Questions about the array below. Indices start at 1.
1) Read off the entry in the top-left corner.
2) Read off the maximum.
3) Read off the entry in row 1 and column 3.
4) Read off the entry in row 1 and column 2.
5) Read off the bottom entry of the column that holds the smallest entry.
6) Read off the entry just left of 491.
7) Read off the entry just left of -536.
8) Read off the entry in row 2 and column 2.
[[-589  -38 -772  -89   64  221  173  179 -623 -571 -221  400]
 [ 769 -268  620 -186  204  -42 -251  224  -52 -536  153 -187]
 [-419  282  586  216  -32  100  491  516   26   15  294 -454]]
1) -589
2) 769
3) -772
4) -38
5) 586
6) 100
7) -52
8) -268

grid =
[[-130, 267, 461, -201, -408, 216, -329, 726, -374, 506, -541, -38],
[224, -125, -101, 178, 374, -288, -314, -334, -61, 38, -200, -209],
[388, -278, -411, -305, -356, 134, 612, -226, 86, -274, 111, 253],
[-5, 32, 77, 85, -117, 266, 24, -199, -203, 135, -246, 188],
[-297, -231, -69, 184, -164, 441, 421, 331, 67, -135, 420, 259],
[-156, -39, 322, -39, -187, 170, -10, 99, -106, 20, -83, 41]]
The entry just left of -278: 388
The first entry in the row that holds the largest entry? -130
The last entry, reading row by row: 41
The largest entry: 726
The 5th entry in reading order -> -408
The bottom entry of the column that holds the largest entry? 99
The entry directly below the smallest entry? -200
The entry just right of -408 -> 216
The bottom entry of the column that holds the smallest entry -> -83
The entry just right of -411 -> -305
The top entry of the column that holds the smallest entry: -541
The entry just left of 374 is 178
The bottom-left entry? -156
The entry directly above 135 -> -274
The entry directly below the largest entry is -334
The smallest entry in the last row? -187
The entry in the top-right corner -> -38
The entry just left of 184: -69
The 3rd entry, reading row by row? 461
The smallest entry in the last column is -209
The entry just right of the largest entry? -374
The second entry, reading row by row -> 267
The smallest entry in the first column? -297
The entry just right of 441: 421
The entry just left of 266 is -117
The entry directly above 86? -61
The largest entry in the last column? 259
The entry just left of 188? -246
The entry just left of 67: 331
The second entry on the main diagonal? -125

A = ((-305, -101, 267, 651, -569, -222, 90, -198, 276, 299, 104, 549, 188, 83, -11, -1), (-170, -128, -79, -49, -407, -336, -107, 248, 257, -143, 686, 46, 285, -187, 184, -6), (22, -13, -24, -21, 17, -10, -48, 26, -4, -26, 24, -16, -4, -10, 31, 7), (123, -9, -211, -127, 157, -2, -184, -20, -64, 1, 73, -131, -221, 63, 474, -235), (-132, -75, 155, 201, -354, -280, 389, -351, 62, 242, 268, 222, 83, 165, 138, -172), (-102, -12, 110, 111, -119, -9, 32, -38, 80, 80, -71, 106, 54, -27, -114, 66), (-197, -213, 247, 69, -340, -270, -310, 207, 540, 17, 500, 229, 233, -453, -276, 327), (-33, -78, 78, 0, -48, -42, -163, 67, 124, -4, 5, 54, 48, -145, -112, 164), (180, -82, -41, -298, 170, -219, 179, -454, 40, 277, 420, -150, -402, 91, 597, -443), (42, -61, -101, -61, -25, -95, -149, 101, 19, -94, 195, -32, 28, -41, 164, -16), (4, -18, -2, -13, 3, -7, -41, 22, 9, -16, 1, -3, 7, -25, -6, 28), (38, -76, -173, -58, -72, -148, -190, 132, 22, -118, 307, -36, 34, -22, 320, -86), (-86, -111, 152, 172, -361, -366, 457, -443, 40, 268, 385, 221, 60, 211, 231, -234), (-257, -77, 282, 625, -377, -44, -194, -1, 349, 215, -82, 512, 138, -92, -239, 193))
The entry just left of 549: 104
The entry just left of the largest entry is -143
The entry just right of -351 -> 62
The entry just right of 277: 420
Report the entry just left of the smallest entry.
Answer: 651
Report the smallest entry.
Answer: -569
Report the entry just left of 104.
Answer: 299
Report the entry just left of -235.
Answer: 474
Report the entry just right of -72.
Answer: -148
The entry just right of -149 -> 101

X =
array([[ -32.9,  -44.8,  -41.0,  111.7,  100.0,  112.3],
       [ 150.5,  153.3,  147.3,  173.7,  -78.1,  169.7],
       [ -20.4,  -23.1,  -22.4,  -33.2,   81.4,  -33.5],
       [ 147.3,  150.3,  143.6,  177.8,  -75.5,  174.0],
       [-129.5, -153.4, -143.7,  161.5,  195.9,  163.3],
       [-101.2, -108.5, -103.0, -113.5,  159.0, -111.3],
       [  76.2,   86.4,   81.0, -102.3,  -15.4, -104.0],
       [ -79.2,  -86.7,  -82.7,  -56.3,  137.9,  -56.0],
       [-137.9, -152.7, -144.7,  -20.4,  197.1,  -18.2],
       [-130.1, -152.5, -143.0,  122.4,  195.3,  124.1],
       [ -95.5, -109.7, -102.9,   34.9,  158.8,   36.9],
       [ 185.9,  195.6,  185.5,  123.0, -116.5,  117.1],
       [ -57.5,  -64.0,  -60.6,  -37.7,  117.8,  -37.4],
       [ 187.4,  196.6,  187.5,  120.7, -116.5,  115.8],
       [ -41.2,  -42.2,  -40.8, -109.8,   99.0, -109.9]])
Rows and columns are numbered from 1.
The bottom-right entry: -109.9
Give the entry directly below 117.8.
Answer: -116.5
Give the entry at row 1, column 3.
Answer: -41.0
The top-left entry is -32.9
Give the entry directly below 36.9.
Answer: 117.1
Give the smallest entry.
Answer: -153.4
The entry in the bottom-left corner: -41.2
The entry directly below 81.4 -> -75.5
Give the entry in row 2 and column 1.
Answer: 150.5
Give the entry at row 3, column 1.
Answer: -20.4
The entry directly below the largest entry is 195.3
Give the top-right entry.
Answer: 112.3
Give the entry directly below 153.3.
Answer: -23.1
Give the entry just left of the smallest entry.
Answer: -129.5
Give the entry in row 2 and column 3.
Answer: 147.3
The entry directly below 185.5 is -60.6
The top entry of the column that holds the smallest entry -> -44.8
Give the entry just right of the smallest entry.
Answer: -143.7
The entry just right of the largest entry -> -18.2
Give the entry directly above -60.6.
Answer: 185.5
Give the entry directly above the smallest entry.
Answer: 150.3
The entry just right of 185.5: 123.0
The entry just right of -40.8 is -109.8
Give the maximum.
Answer: 197.1
The entry just right of -56.3 is 137.9
The entry directly below 195.3 -> 158.8
The entry directly below -108.5: 86.4
Give the entry just left of 34.9.
Answer: -102.9
Give the entry directly below the smallest entry.
Answer: -108.5
Give the entry just right of -78.1.
Answer: 169.7

x = [-161  445 -374 -317 -924  682  547  -11 -105  602]
Report the 3rd smallest entry.
A: -317
Report the second entry from the right.
A: -105
Report the 3rd entry from the left.
A: -374
The 2nd entry from the left -> 445

m = [0.11, 0.01, 0.15, 0.17, -0.10, -0.06, -0.11]
The entry just right of 0.11 is 0.01
Find the entry just left of the centre entry.
Answer: 0.15
The entry just right of the largest entry -> -0.10
Find the centre entry.
Answer: 0.17
